Here is a tiny trained network, its code and every weight. The questions are about switching its units off for an input and a class, where a switched-off unit gives its printed mean instead of its output.

import numpy as np


def w(rows, s, z=0):
    codes = np.array(rows[::2]) - 128.0
    scale = np.full(codes.shape[1], s)
    scale[-1] = z or s
    return codes * scale


def f(y):
    return np.maximum(y, 0)


def log_softmax(a):
    a = a - a.max(-1, keepdims=True)
    return a - np.log(np.exp(a).sum(-1, keepdims=True))


def net(x, mask):
    res = np.array(x, float).reshape(1, 8) / 4 @ E
    y = f(res @ A[0][:, :-1].T + A[0][:, -1])
    res = res + np.where(mask, y, B[0][:, -1]) @ B[0][:, :-1]
    return log_softmax(res[-1] @ U[:, :-1].T + U[:, -1])


A, B = {}, {}
E = w([
[48,140,101,191,237],'x0',
[130,124,133,129,130],'x1',
[213,112,57,251,129],'x2',
[131,128,125,124,131],'x3',
[128,143,100,117,126],'x4',
[126,124,138,134,125],'x5',
[126,114,154,143,126],'x6',
[169,250,184,149,144],'x7',
],0.016)
A[0] = w([
[135,115,157,96,101,162],'neuron 1',
[116,164,146,138,175,45],'neuron 2',
[69,148,135,79,160,218],'neuron 3',
[36,140,155,116,153,196],'neuron 4',
[176,109,110,148,43,156],'neuron 5',
[118,100,83,192,137,137],'neuron 6',
[127,113,169,114,123,116],'neuron 7',
[113,72,105,141,133,196],'neuron 8',
[77,126,147,126,212,106],'neuron 9',
[136,121,141,28,55,254],'neuron 10',
[161,249,176,149,138,148],'neuron 11',
[137,111,106,110,104,195],'neuron 12',
[103,123,96,214,201,43],'neuron 13',
[168,214,172,136,155,137],'neuron 14',
[207,110,115,143,111,108],'neuron 15',
[196,134,110,108,111,153],'neuron 16',
[148,128,149,115,173,108],'neuron 17',
[38,133,111,101,181,137],'neuron 18',
[120,183,180,81,59,149],'neuron 19',
[178,145,105,181,111,91],'neuron 20',
],0.018,0.0059)
B[0] = w([
[125,87,119,160,170,178],'neuron 1',
[126,221,124,128,121,166],'neuron 2',
[102,136,204,118,95,220],'neuron 3',
[102,128,150,75,61,221],'neuron 4',
[174,72,109,106,57,190],'neuron 5',
[152,132,68,86,158,190],'neuron 6',
[118,122,138,102,149,157],'neuron 7',
[111,78,86,54,140,180],'neuron 8',
[137,168,83,113,52,201],'neuron 9',
[80,41,185,158,210,254],'neuron 10',
[173,246,213,201,125,235],'neuron 11',
[132,21,145,134,127,161],'neuron 12',
[105,179,32,119,192,216],'neuron 13',
[159,209,180,163,144,211],'neuron 14',
[185,129,94,154,66,178],'neuron 15',
[162,85,202,154,100,171],'neuron 16',
[94,161,143,155,141,143],'neuron 17',
[108,148,120,97,85,218],'neuron 18',
[154,166,215,116,203,222],'neuron 19',
[150,130,80,188,111,186],'neuron 20',
],0.011,0.028)
U = w([
[65,33,173,123,174,139],'0',
[242,47,99,93,31,157],'1',
[73,99,134,50,12,237],'2',
[174,117,39,88,217,106],'3',
[203,171,213,98,254,152],'4',
[251,154,164,208,11,137],'5',
[140,223,190,112,44,85],'6',
[192,220,84,186,200,3],'7',
],0.0099,0.004)

Each question gives the input, the list of numbers given to net, and the class t.
The units are the neurons (one row each of A and B). Each row of codes is followed by its name. A weight is (code - 128) times the scale printed after its matrix; where a second scale follows, it is the last column's (A, B and U).
mask holds one flag per neuron, in row order. A switched-off neuron (its flag False) gives its mean, the last column of its row in B, instead of its output. The means were averaged over made-up inputs and are rounded, as every weight is.
A unit's drop is (log p(t) with every unit on - log p(t) with that unit switched off) / (log p(t) with every unit on - log p(t) with every unit switched off).
The circuit of an input: a set's keep is (log p(t) with only the set's units on - log p(t) with every unit switched off) / (log p(t) with every unit on - log p(t) with every unit switched off). Starting from the 12 units with the biggest drops (on a tie, the unit counted first), units are removed one at a time, each time the one whose removal leaves the highest keep (on an exact tie, the one counted first), for as long as the keep stays at least 0.8.
circuit, biggest first: the units of the circuit, biggest drop first
k most important neurons: the k neurons with the biggest drops, biggest first
drop when u is switched off: that unit's drop, to one decimal
input [2,5,-1,8,-5,-4,1,5], class 6: circuit, biggest first : neuron 10
input [0,-2,1,2,1,3,-1,-2], class 1: 2 most important neurons : neuron 10; neuron 13
input [0,3,7,1,2,-6,4,-4], class 1: 2 most important neurons : neuron 5; neuron 15
input [8,-7,0,-6,2,2,-3,-5], class 2: 2 most important neurons : neuron 18; neuron 4
input [1,3,7,-4,-8,-6,3,6], class 7: 2 most important neurons : neuron 13; neuron 4
input [-8,-5,6,-2,4,3,0,0], class 1: 2 most important neurons : neuron 11; neuron 5
input [-6,2,0,7,-6,-6,1,-7], class 0: 2 most important neurons : neuron 10; neuron 9
input [4,4,1,-1,1,4,-6,-2], class 3: 2 most important neurons : neuron 13; neuron 11
input [4,-1,-1,2,-3,8,1,0], class 2: 3 most important neurons : neuron 11; neuron 14; neuron 19
input [8,4,4,2,-2,5,-5,-1], class 3: drop when neuron 11 is switched off : 0.1
input [8,5,2,-7,5,1,-1,7], class 7: drop when neuron 13 is switched off : 1.4
input [-1,5,-7,2,-7,4,-3,-7], class 0: drop when neuron 10 is switched off : 1.6
